[  9.0  49.0 -35.3 -16.6   0.1  -3.4   6.1 -11.6  -2.3  -2.5  -5.0  -5.6
  -5.2   5.6 -46.4  11.1   2.2   9.0   1.8   8.7  69.7 -43.0   6.0  -8.6
   1.6  10.5  -6.3 -10.2   6.7 -28.3   2.3 -20.2  17.3  15.1   5.7  33.3
 -41.9   5.2  18.1 -10.7  14.0  -3.1  20.8  -5.0  13.2   9.3 -28.1  36.0
 -10.7] : <32> <62>
[  3.9  40.6 -18.3 -27.3 -19.3   2.0  -0.1 -18.3 -21.9   7.4  13.8 -12.6
  -2.5 -16.2 -22.6 -22.6  -5.7  16.6 -11.2   5.6   7.5 -15.1 -19.6 -17.2
  10.7  28.2 -12.8   2.5 -43.0  -9.5  23.0  51.3  36.9  18.1  -2.9  56.7
  15.4   2.0   7.8  23.7   8.7  -9.5  -9.8  -2.5 -11.3  -4.4 -26.0 -44.7
 -15.6] : <34> <47>
[-22.5  49.0 -13.6   8.5 -15.6  -6.1  -7.7  12.5  -0.1  -4.5  13.7   2.0
  -7.7  -3.0  12.3  28.9 -16.8 -14.7 -17.3   7.6 -17.6 -22.8   4.0  19.7
   7.6   2.1   2.1  -9.7  11.2  18.5 -15.1  31.8  24.4 -60.8  -0.3 -17.2
  -9.4  -2.0  15.2   3.4 -25.7  -8.5   5.6   4.1  -7.9  -1.6 -18.7  -8.2
  13.9] : <39> <56>
[ 20.6  15.5  -4.4  -9.3 -14.0   6.0  -4.0   8.6  -0.3  -0.9  -5.9  -5.8
   7.9   2.0 -70.4  14.7 -15.1   6.3   0.6  -8.7  55.8 -16.4   5.6 -22.1
  24.3 -20.6   3.3  -2.3  31.5   4.3  -2.1   2.8  38.9  25.6  -0.9  -2.7
 -61.2   0.7   2.9 -13.3  27.9  -2.4  -9.2 -10.6   8.3  10.2 -47.8  14.5
   6.4] : <32> <49>
[ 18.6 -34.8 -14.3 -29.0 -27.9 -15.4  -7.6  -0.3  -7.8  15.6 -12.7  -9.2
  -2.9  13.9 -75.7  16.9  -2.0  27.2   3.3   1.5  47.6 -31.5  -9.1 -34.6
 -12.9  10.0 -11.9  -5.2  17.8 -17.0 -32.1 -13.7  25.0  26.8   7.0 -11.1
 -27.3  -4.0  12.2 -10.6  30.5  12.9  -1.3   6.3  22.5   3.9 -11.5  15.7
  -2.5] : <32> <57>
[ -0.7  27.7 -20.2 -24.8  36.0  21.7  14.6  11.7 -12.6  -3.6  10.5  -1.8
   1.4  -8.8  61.2   5.2  14.6  13.7   3.7  -1.8 -12.9  59.3 -14.3  19.3
   2.7   8.2 -10.7 -10.8 -43.5  -5.6  -1.7  39.3  -4.6   4.6  -5.6  28.2
  37.0   2.4   0.8   2.4  20.4 -14.3 -10.5   3.3 -12.7   7.6 -25.0 -20.2
 -12.9] : <34> <45>
[-22.1  53.8 -16.6 -44.0  -8.4  20.2  27.5  22.3   0.1   5.2  -3.2  18.6
   0.6  18.7  -3.2  26.6 -12.5  24.6   4.8   4.0   5.3 -14.6   8.4  -9.4
  -3.2   1.3 -18.2  -0.1   1.4  19.5  -8.1 -13.6   9.3 -15.8  -7.2 -28.8
 -32.5 -23.0  16.9   7.6   9.8  -0.2   2.2   0.8   1.4  14.6  -0.8  47.3
 -11.4] : <39> <50>
[-37.8  57.7  -9.0 -13.6 -22.1  -9.7  14.9  11.3  12.3   2.6  -9.7  17.6
  43.3   7.4  10.0 -12.6 -38.1  12.1   2.1   8.6 -17.5 -47.4  11.8   0.0
  12.0  10.9   4.8   9.6  13.7  25.4   3.9   5.6 -14.1 -15.4 -16.3 -36.1
 -11.5  -9.1  14.3  -8.6 -42.3  -2.1   3.8   1.0 -13.6   3.8 -19.9  21.0
  -9.4] : <39> <56>
[ 22.1   5.5 -14.3  -7.4  15.2  -9.8  -0.1   2.0   2.6  -2.0  14.0 -10.8
  25.8  19.9 -36.9  29.4  -4.6 -61.0 -11.2  -6.7  47.0 -75.8   0.5 -13.7
  -0.3   1.8  -5.1   1.9  27.9 -12.4 -18.2   3.8  51.7  23.0   2.5  43.9
 -46.0  -1.0   6.6 -25.6  59.1 -14.6   2.0  16.8  22.1   5.3 -36.9  26.6
 -17.0] : <32> <62>
[-25.5  18.6  -4.8 -12.7 -14.8   7.9   3.9  22.5  -8.6  -3.5   9.2  15.0
   4.7   5.6  21.6  43.5  -8.8  -1.5  12.8   9.0 -37.9  15.3   2.3   5.7
   4.1  -8.1  -6.2   1.1   2.0  20.8   1.6  35.7   9.6 -40.1  -6.4 -26.3
  -8.3 -28.5   2.7  15.9   3.1   1.8   2.5   2.1   2.3  -1.6  -4.6 -16.5
  -1.0] : <39> <56>
[-16.2 -43.3   9.7 -44.7 -35.6  -2.7   4.7  12.6 -12.0   3.3 -16.5  -1.7
  -3.7  11.5 -62.6  39.5 -21.8  29.5   3.5  11.4  22.7 -31.3   2.1 -25.8
  -6.1  34.1  -2.5  23.8   6.7   2.8 -54.7 -32.2  31.4  -6.8  -4.3 -38.8
 -26.5  -7.6  18.7 -11.7  34.1   4.8 -20.4  25.1  19.1   5.4  -4.4  23.3
  -0.1] : <32> <57>
[-14.8  41.3  -8.1   9.7 -26.3  -4.4  -4.8   7.3   5.2  -5.6   5.1   9.7
  -2.9 -19.0 -15.6 -13.7  -9.5  -1.7  -1.3  21.4  -9.1 -51.7   6.7  -1.5
  15.5  -6.0  -4.4  -3.1  27.3  25.9  21.4   7.2  -8.8  -4.9  -6.2 -18.4
 -14.0  -4.0   0.8 -15.0 -39.1   4.1   2.9   1.8  -5.0   5.5 -16.8  27.6
   6.4] : <39> <56>
[-13.2  -4.0   4.4 -14.8 -42.2  -2.3 -10.5  22.6  16.6   3.9   7.7  31.5
   1.3  -5.4   7.7  26.0 -11.5   9.6   1.4  -3.9 -22.2  -9.9  18.8  -4.3
  -3.8 -21.9 -14.7 -12.1  15.7  28.5   0.3  10.0  14.9 -24.6 -11.2 -32.0
  15.8 -15.7   1.7 -23.8 -22.6  -4.3  20.9  -8.5  -5.6   0.6  -0.4  12.1
   6.3] : <39> <60>
[-40.3  76.5   6.0  -0.5  12.7 -15.1   3.0  16.2  33.1   8.4   5.0  19.0
  -8.9 -14.7  35.6  18.7   9.1  25.5 -18.7   2.6 -47.5 -13.2  36.6  10.9
  -4.6 -10.4 -17.5 -17.5  11.4  28.7   5.9  -0.2  41.2 -20.8  -8.4   0.6
 -10.6  -6.4   6.0 -13.5 -12.6  -3.6   5.3 -14.3   1.1   3.5  10.2  31.2
  -5.7] : <39> <60>
[-21.7  42.5  -1.4  -6.3 -12.0   3.8   1.3   3.9  11.4  20.2  22.1  18.9
  -1.6   4.5   7.4  28.2  -4.6  23.1  -0.2  -2.8 -19.3 -21.2   0.1  15.7
   2.5   2.8 -11.9  -6.0   6.4  18.4   1.8  18.4  26.7  -7.9 -11.7  12.8
  -9.1  -7.2  -0.1 -36.0  -5.3  -5.8  -2.6  -0.8  -8.6  -1.2 -10.1  12.7
  -9.2] : <39> <60>
[ 15.3   4.5 -27.4 -25.8  -1.3   3.3   0.2 -16.3 -14.0 -13.9  12.4   6.0
 -16.8  25.9 -25.4  41.7 -15.4  -5.4  -0.8   5.7  30.3 -24.5   2.1 -19.5
  -4.1  32.5  -2.1 -11.8  27.5 -25.5 -41.4  -5.9  13.0  -6.2  12.4   6.8
 -33.7 -10.9   5.8   7.4  48.5  -5.6   3.2   8.9   5.6   7.1 -36.3  51.9
 -14.2] : <32> <62>
[  8.0  -9.7 -28.5   3.1 -12.4   0.9  29.6  35.3  17.8 -21.3  -5.3  -5.6
 -19.2  16.3 -51.2  -7.6 -11.0  -4.6 -15.9  -1.6  52.9 -32.5 -12.5 -36.8
  -6.4  10.4  14.4  -1.2  21.9  -8.2   3.0   2.3  14.8  25.4   0.7  18.6
 -37.9  -8.2   7.2  -4.4   0.6  -2.4  -2.3   4.5   8.2   3.2 -45.2  23.0
 -17.8] : <32> <62>
[-19.6 -14.5   1.1 -28.7 -26.5  13.8 -11.4  27.2  13.6  12.1  11.5  18.7
   1.8  12.6   5.5  54.8   0.6   4.2   6.3 -24.7 -60.5  45.5  15.9  19.3
 -15.2 -31.5  -8.7  -1.5  13.1  35.9 -12.2  32.4  56.0 -17.9  -3.2 -29.7
 -19.1 -10.5   6.0   2.6  18.8   9.7   9.1 -15.7   1.2 -20.3   4.7  -5.3
  13.3] : <39> <60>
[ 16.5  47.7 -27.8 -36.7  -9.2 -12.9  13.0 -10.7 -12.5   3.5  -7.5  -6.1
  11.4  12.5 -42.0  21.8  -2.3  25.7  35.5   4.9  76.4 -49.6   5.8 -24.5
 -13.4  -6.0  17.1  -8.9  27.4  -4.7  -8.0  -3.4  34.2  14.9   3.6  20.5
 -44.8  -0.5   7.2 -16.2  36.0  -2.7 -10.1  11.9  11.5  16.3 -52.6  23.9
 -24.6] : <32> <62>
[  1.8  20.9 -13.6  13.1  -6.6  30.8  -3.6   6.6   4.6 -15.2  -2.6  -9.9
  -0.2  10.2 -17.3  26.1 -13.1   1.6  -4.4  -7.2  28.8   3.8  -0.4 -16.7
 -14.5  -6.4  30.4 -14.9  23.6  -2.3  -6.1  13.5  37.0  18.3 -15.5   4.0
 -36.0 -10.5   7.7 -13.5  19.6  -0.9  -1.3   3.3   8.3  -2.8 -40.5  -4.1
  -6.3] : <32> <49>
[  4.3 -21.5 -25.7   7.4 -14.6  -6.7 -16.8 -11.5  -4.5  17.4  18.0 -11.9
 -14.0  26.3 -63.9  25.4   7.1  -7.4 -28.3  -9.7  41.8 -29.9  -2.5 -27.9
  -2.3  16.4  14.7   2.6  22.5  -5.4  -0.5   9.8  42.4  20.1  12.2  26.6
 -40.9   0.1  12.8  -7.9  46.5 -17.8  -1.5  -4.2  18.9  -4.4 -37.1   0.0
 -15.4] : <32> <62>
[-11.3  18.2  -5.1   3.3  -5.3   1.7   2.3  10.6   6.1   6.1  20.2  13.0
   2.2  -1.1  23.0  34.6  -5.5   2.2  -6.6  -2.2 -32.1   8.1   3.0  15.9
  -5.5   8.3  -2.9   6.8 -17.8  19.8   6.9   8.3  -9.5 -24.7   5.4 -10.0
  16.1  -8.9 -14.1  11.0   1.5  -2.7  14.2   8.1  -8.8   5.9  -6.0  16.2
   5.3] : <39> <56>
[ -2.1  23.9   8.2 -16.8 -45.9  -7.5  -6.3 -18.5   6.8  -3.4 -28.6 -16.2
   0.6   4.5 -88.2  17.2   0.5  16.4   5.2   4.9  50.8 -28.9   3.0 -26.3
  -8.0 -18.4   5.8   1.9  47.1 -13.8 -23.3   0.7  60.2   3.4   4.0  -8.1
 -40.1  -1.2  25.0  -8.2   9.3  -0.8  17.2  12.2  18.8 -11.8   8.8 -16.0
  -5.9] : <32> <57>
